Each row has a name. After each piece below comes the name of the row it's from. Each question is about the rows just above it.

(2): [-18.9  -7.5 -35.2  53.4  27.1  15.9  -5.0 -18.4 -17.4   6.8  47.0  -2.5
   5.8 -36.4  42.8 -17.5 -10.5 -11.6]
(50): [ 21.6  14.1  25.4  62.7  68.2  16.0   7.3  27.1  32.8 -63.2  61.5 -10.7
 -46.7  16.5 -15.0  13.6  22.9  13.9]
(13): [-28.1  47.3 -34.4   8.6  26.1  48.7  44.2 -37.0 -44.8 -39.0  15.7  35.4
 -25.9  33.2  70.5 -80.9  37.1 -66.3]
(87): [ 16.0   7.5 -36.0  81.2  58.8  19.6 -13.9 -24.3 -24.7 -17.9  78.0  -9.7
 -12.7 -35.2  42.8 -11.6 -17.5 -10.5]
(21): [-28.1  47.3 -34.4   8.6  26.1  48.7  44.2 -37.0 -44.8 -39.0  15.7  35.4
 -25.9 -22.8 -49.2  64.9 -28.2  38.9]
The row with [-17.4   6.8  47.0  -2.5   5.8 -36.4  42.8 -17.5 -10.5] is : (2)
Which row holds [16.0  7.3]? : (50)
asked: [ 19.6 -13.9 -24.3 -24.7 -17.9  78.0  -9.7 -12.7 -35.2  42.8 -11.6 -17.5] : (87)
[ 42.8 -17.5 -10.5 -11.6] is in which row? : (2)
Where do [ 33.2  70.5 -80.9] appear? : (13)
Where do [-18.4 -17.4   6.8  47.0] appear? : (2)

(96): [-20.9 -15.3   4.9  -1.5  -6.7   0.7  35.0  24.1 -41.5   5.2  10.8  -4.7
  43.6  -4.5  12.5 -12.2  18.0 -14.3 -23.5   5.1   2.0  33.9   0.2  22.7
   1.2  11.9  -9.7  13.6  -4.4 -20.1  10.3  35.0   6.8  -8.6  38.1  -5.5
   8.3 -26.7   5.1  32.3  -9.8  12.1 -11.8  -3.0  -4.2   7.4   9.9]
(218): [-11.0  10.5 -26.2  20.7 -39.4  39.7  34.2  36.1  -1.1 -14.1  19.1 -34.9
 -26.0  14.3 -13.6  26.8  19.7 -29.8  -4.7 -31.2  13.7 -12.5 -19.5  50.1
  20.2  22.6   6.0  -8.6 -25.7   1.6   6.0  30.3   3.4  13.2  32.8  37.6
  43.7 -22.4  12.1  -7.8  46.4 -14.3  13.2  31.5 -13.8 -23.6  14.0]
(115): [  6.3  -1.0 -25.7   1.3   7.0  30.7  -8.4 -14.0  27.1 -28.9  27.0 -22.0
 -26.0  43.1 -31.5  72.5   1.3 -25.9 -20.7 -30.0  27.0 -43.8  17.7  17.2
  35.4  38.1   2.4 -10.3 -13.7   1.6   6.1 -14.4   5.7  -9.8 -13.4  23.8
   5.1  40.4 -16.7 -34.2  15.4 -12.3  13.2  50.5   0.9 -29.1  23.1]
(12): [-16.7  36.8 -28.6 -28.6 -18.6  18.8 -23.0 -43.6  17.1 -64.3  22.7 -21.5
 -19.5  48.4 -11.3  58.2 -31.1 -26.4   7.8 -10.0   4.9 -49.7  42.3 -18.5
   0.6   0.3   6.6   8.6  -7.7 -12.8  10.8 -53.6 -21.0 -25.4 -54.5   8.4
  -1.5  35.3 -21.6 -30.8 -28.7  -7.6  -4.9  48.1  30.2 -40.8   0.6]
(66): [-16.0  35.2 -23.2  -6.3 -26.5  24.3 -18.2 -35.3  26.5 -41.6  27.0 -24.0
 -23.3  50.4 -31.5  74.2 -12.7 -27.2 -12.8 -19.6  26.4 -49.3  26.5   0.1
  34.8  37.5   8.1  -9.2 -16.1 -10.4   9.8 -38.3  -5.4 -17.8 -36.7  11.2
  -4.1  43.8 -21.1 -36.7  -7.6  -7.5   3.9  51.2  16.3 -34.2  21.4]
(31): [-12.2   9.5 -28.3  20.7 -39.4  39.7  39.7  36.9  -9.2 -15.3  19.1 -36.7
 -20.5  12.0  -9.0  21.5  20.1 -31.0  -5.2 -31.2  12.3  -9.3 -19.6  50.7
  17.4  17.7   6.3  -1.0 -25.7   1.6   7.0  30.7   2.6  15.8  36.3  37.6
  44.0 -28.6  12.5  -3.2  45.5 -14.3  13.0  27.3 -13.8 -23.0  11.3]
(188): [-14.7  36.8 -28.5 -29.6 -15.8  20.3 -22.4 -43.6  16.8 -66.0  21.5 -19.3
 -19.5  46.4 -12.3  56.3 -29.7 -25.3   8.2  -8.6   2.9 -49.7  42.8 -18.1
   1.8  -2.4   3.0   7.4  -8.3 -12.2  10.9 -53.6 -20.6 -24.8 -55.5   8.0
  -1.1  34.8 -21.5 -29.4 -30.1 -10.1  -5.5  47.0  31.2 -41.7  -1.3]
(38): [-20.9  -6.3 -11.0  10.5 -33.3  18.7  40.0  30.0 -41.5  -6.3  19.6 -35.7
  32.7   2.7  12.5   4.4  20.1 -31.6 -23.5  -6.8  10.5  23.7 -10.3  44.8
   8.9   7.6   8.7  13.6  -8.6 -19.5  10.9  21.4   4.3  17.0  38.1  14.7
  28.5 -28.8  10.4  15.3  16.8   4.3  -4.8   6.7   1.4  -3.2   7.3]
(69): [-11.0  35.2 -28.6 -29.6  -9.8  15.8 -23.0 -40.9  14.0 -66.0  17.8 -14.9
 -21.8  36.4   0.1  38.9 -31.1 -22.4   8.2  -3.5  -1.0 -47.2  42.8 -18.5
  -4.5  -2.4  -2.0  10.2  -5.3   1.6   6.1 -53.6 -21.0 -25.4 -55.5   5.7
   0.8  24.4 -20.1 -23.2 -30.1  -8.7  -3.3  40.6  31.2 -41.7  -1.3]
(209): [-16.6 -15.3   4.9  -3.0  -6.7   0.7  28.0  22.0 -33.3   5.2  10.8  -4.7
  43.6  -4.5  11.9 -12.2   9.9 -14.3  -8.8   5.1  -1.0  33.9  -4.9  17.1
  -4.5  10.1  -9.7   7.5  -4.4 -20.1   6.0  35.0   6.8 -14.6  36.9  -5.5
   7.3 -22.5   7.9  32.3  -9.4  12.1 -11.8  -3.0  -5.9   7.4   6.0]
(150): [-13.7   7.9 -27.3  20.2 -37.9  39.4  40.0  36.9 -15.4 -14.3  20.2 -36.7
 -15.2  11.1  -5.5  21.3  19.7 -31.6  -5.3 -29.8  14.1  -6.5 -19.6  50.7
  17.0  16.6   8.4   1.3 -23.7   1.3   8.3  28.3   1.2  17.0  33.9  35.5
  44.0 -28.8  12.5  -1.6  46.4 -13.0  12.2  24.1 -11.3 -21.6  10.6]
(200): [-18.8  35.2 -25.0  -3.2 -25.7  25.7 -16.9 -34.6  27.1 -42.9  26.1 -23.6
 -24.9  50.4 -31.3  74.2 -11.1 -28.3 -13.7 -21.6  27.0 -47.3  32.3   0.7
  35.4  38.1   8.7 -10.3 -11.0 -10.0  10.0 -36.6  -4.9 -17.4 -40.0  14.3
  -4.1  43.8 -21.6 -36.7  -5.4 -10.2   3.9  51.2  16.9 -34.0  23.1]
The row with [ 19.7 -29.8  -4.7 -31.2  13.7 -12.5 -19.5  50.1  20.2] is : (218)
Where do [  6.3  -1.0 -25.7   1.6   7.0  30.7] appear? : (31)
asked: [-17.8 -36.7  11.2] : (66)
[  6.3  -1.0 -25.7   1.3   7.0  30.7  -8.4 -14.0  27.1 -28.9  27.0 -22.0
 -26.0  43.1 -31.5  72.5   1.3 -25.9 -20.7 -30.0  27.0 -43.8  17.7  17.2
  35.4  38.1   2.4 -10.3 -13.7   1.6   6.1 -14.4   5.7  -9.8 -13.4  23.8
   5.1  40.4 -16.7 -34.2  15.4 -12.3  13.2  50.5   0.9 -29.1  23.1] is in which row? : (115)
asked: [ 40.0  36.9 -15.4] : (150)

(129): [-11.8 -22.8 -13.6 -27.7  18.1 -27.1 -19.6  42.6]
(108): [  0.0  -9.9  -7.1 -19.3  -0.9 -16.2  -4.5  20.6]
(30): [ 11.7  22.4   9.3  19.3 -19.4  16.1  19.7 -38.6]
(180): [  0.0  -9.9  -7.1  -9.3  -0.9 -16.2  -4.5  20.6]
(102): [-62.4  -3.3   3.8 -21.0  55.2  -4.2 -40.6  26.2]
(121): [ 22.4  11.7   9.3  29.9  13.0  28.4   1.8 -46.1]
(187): [-34.5  -1.9   5.0   0.9  34.6  10.5 -22.7   7.7]
(186): [-18.1 -22.8 -13.6 -27.7  18.1 -27.1 -19.6  42.6]
(152): [ 40.0   0.1  -7.5  -1.8 -39.0 -14.1  26.5  -6.0]
(100): [ 18.0  -1.7  -4.6 -13.1 -20.8 -15.6  11.3   7.4]
asked: [-18.1 -22.8 -13.6 -27.7  18.1 -27.1 -19.6  42.6] : (186)
asked: [ -3.3   3.8 -21.0  55.2  -4.2] : (102)
asked: [11.7 22.4  9.3 19.3] : (30)
Which row holds [11.7 22.4  9.3]? : (30)
asked: [-11.8 -22.8 -13.6 -27.7  18.1 -27.1] : (129)

